Below are the code and all the weights of a small trained network. Each question names an input and a class and asks about switching units off, where a switched-off unit gives its printed mean instead of its output.

import numpy as np


def w(rows, s, z=0):
    codes = np.array(rows[::2]) - 128.0
    scale = np.full(codes.shape[1], s)
    scale[-1] = z or s
    return codes * scale


def norm(h):
    return h / np.sqrt((h * h).mean(-1, keepdims=True) + 1e-5)


def f(y):
    return y / 2 * (1 + np.tanh(0.7978845608 * (y + 0.044715 * y**3)))


def log_softmax(a):
    a = a - a.max(-1, keepdims=True)
    return a - np.log(np.exp(a).sum(-1, keepdims=True))


def net(x, mask):
    res = np.array(x, float).reshape(1, 2) / 4 @ E
    u = 0
    for l in range(3):
        y = f(norm(res) @ A[l][:, :-1].T + A[l][:, -1])
        res = res + np.where(mask[u : u + 5], y, B[l][:, -1]) @ B[l][:, :-1]
        u += 5
    return log_softmax(norm(res)[-1] @ U[:, :-1].T + U[:, -1])


A, B = {}, {}
E = w([
[42,147,177,155,156,67],'x0',
[62,102,10,161,111,225],'x1',
],0.013)
A[0] = w([
[171,70,145,160,102,133,2],'0.n1',
[110,98,34,93,6,223,249],'0.n2',
[162,113,174,119,91,124,81],'0.n3',
[81,175,150,163,158,103,14],'0.n4',
[133,185,159,127,103,76,205],'0.n5',
],0.015,0.0073)
B[0] = w([
[102,94,123,183,160,148,126],'0.n1',
[90,47,10,113,248,232,250],'0.n2',
[189,149,159,83,102,190,146],'0.n3',
[103,99,83,176,172,87,143],'0.n4',
[174,83,178,132,145,160,177],'0.n5',
],0.015,0.02)
A[1] = w([
[229,173,197,78,59,119,62],'1.n1',
[106,197,47,32,6,141,29],'1.n2',
[34,177,44,144,103,150,3],'1.n3',
[125,155,34,70,114,188,198],'1.n4',
[188,156,172,84,71,100,55],'1.n5',
],0.015,0.0063)
B[1] = w([
[202,167,190,36,83,109,211],'1.n1',
[179,186,188,158,31,63,123],'1.n2',
[188,93,34,110,122,185,166],'1.n3',
[82,74,123,239,180,114,248],'1.n4',
[254,230,150,61,69,108,170],'1.n5',
],0.016,0.013)
A[2] = w([
[193,143,15,137,105,201,188],'2.n1',
[93,158,75,240,51,173,29],'2.n2',
[65,88,147,254,219,85,133],'2.n3',
[89,148,54,120,151,222,140],'2.n4',
[66,212,143,101,70,161,6],'2.n5',
],0.015,0.012)
B[2] = w([
[15,5,109,160,208,204,222],'2.n1',
[40,69,197,150,36,179,128],'2.n2',
[77,167,130,226,26,112,249],'2.n3',
[55,27,160,68,200,185,227],'2.n4',
[51,25,205,221,226,171,126],'2.n5',
],0.016,0.018)
U = w([
[60,164,222,215,65,22,143],'0',
[211,162,221,34,166,60,202],'1',
[47,2,51,98,203,199,224],'2',
[62,217,53,57,177,126,3],'3',
],0.019,0.012)

Each question gives the input, the list of numbers given to net, and the class t.
The units are the neurons (one row each of A and B). Each row of codes is followed by its name. A weight is (code - 128) times the scale printed after its matrix; where a second scale follows, it is the last column's (A, B and U).
mask holds one flag per neuron, layer by layer. A switched-off neuron (its flag False) gives its mean, the last column of its row in B, instead of its output. The means were averaged over made-up inputs and are rounded, as every weight is.
A unit's drop is (log p(t) with every unit on - log p(t) with that unit switched off) / (log p(t) with every unit on - log p(t) with every unit switched off).
The circuit of an input: a set's keep is (log p(t) with only the set's units on - log p(t) with every unit switched off) / (log p(t) with every unit on - log p(t) with every unit switched off). Starting from the 12 units with the biggest drops (on a tie, the unit counted first), units are removed one at a time, each time the one whose removal leaves the highest keep (on an exact tie, the one counted first), for as long as the keep stays at least 0.8.
units of the circuit, in order: the units of the circuit, biggest drop first
k most important neurons: the k neurons with the biggest drops, biggest first
top k neurons in layer l: the k neurons of layer l with the biggest drops, biggest first
drop when u is switched off: that unit's drop, to one decimal
input [8,-4], class 0: units of the circuit, in order : (0.n2)
input [4,-4], class 1: 3 most important neurons : (0.n2, 1.n4, 2.n3)
input [-8,-5], class 1: 2 most important neurons : (0.n2, 1.n1)
input [8,-6], class 0: 2 most important neurons : (0.n4, 1.n1)
input [1,-1], class 1: 4 most important neurons : (0.n2, 0.n5, 1.n4, 2.n1)
input [7,-5], class 0: top 2 neurons in layer 1 : (1.n1, 1.n5)
input [0,0], class 0: 3 most important neurons : (0.n2, 2.n3, 1.n3)
input [-3,-7], class 1: drop when 0.n2 is switched off : 0.9
input [6,-2], class 0: drop when 0.n2 is switched off : 0.5
input [3,0], class 0: drop when 0.n2 is switched off : 0.6
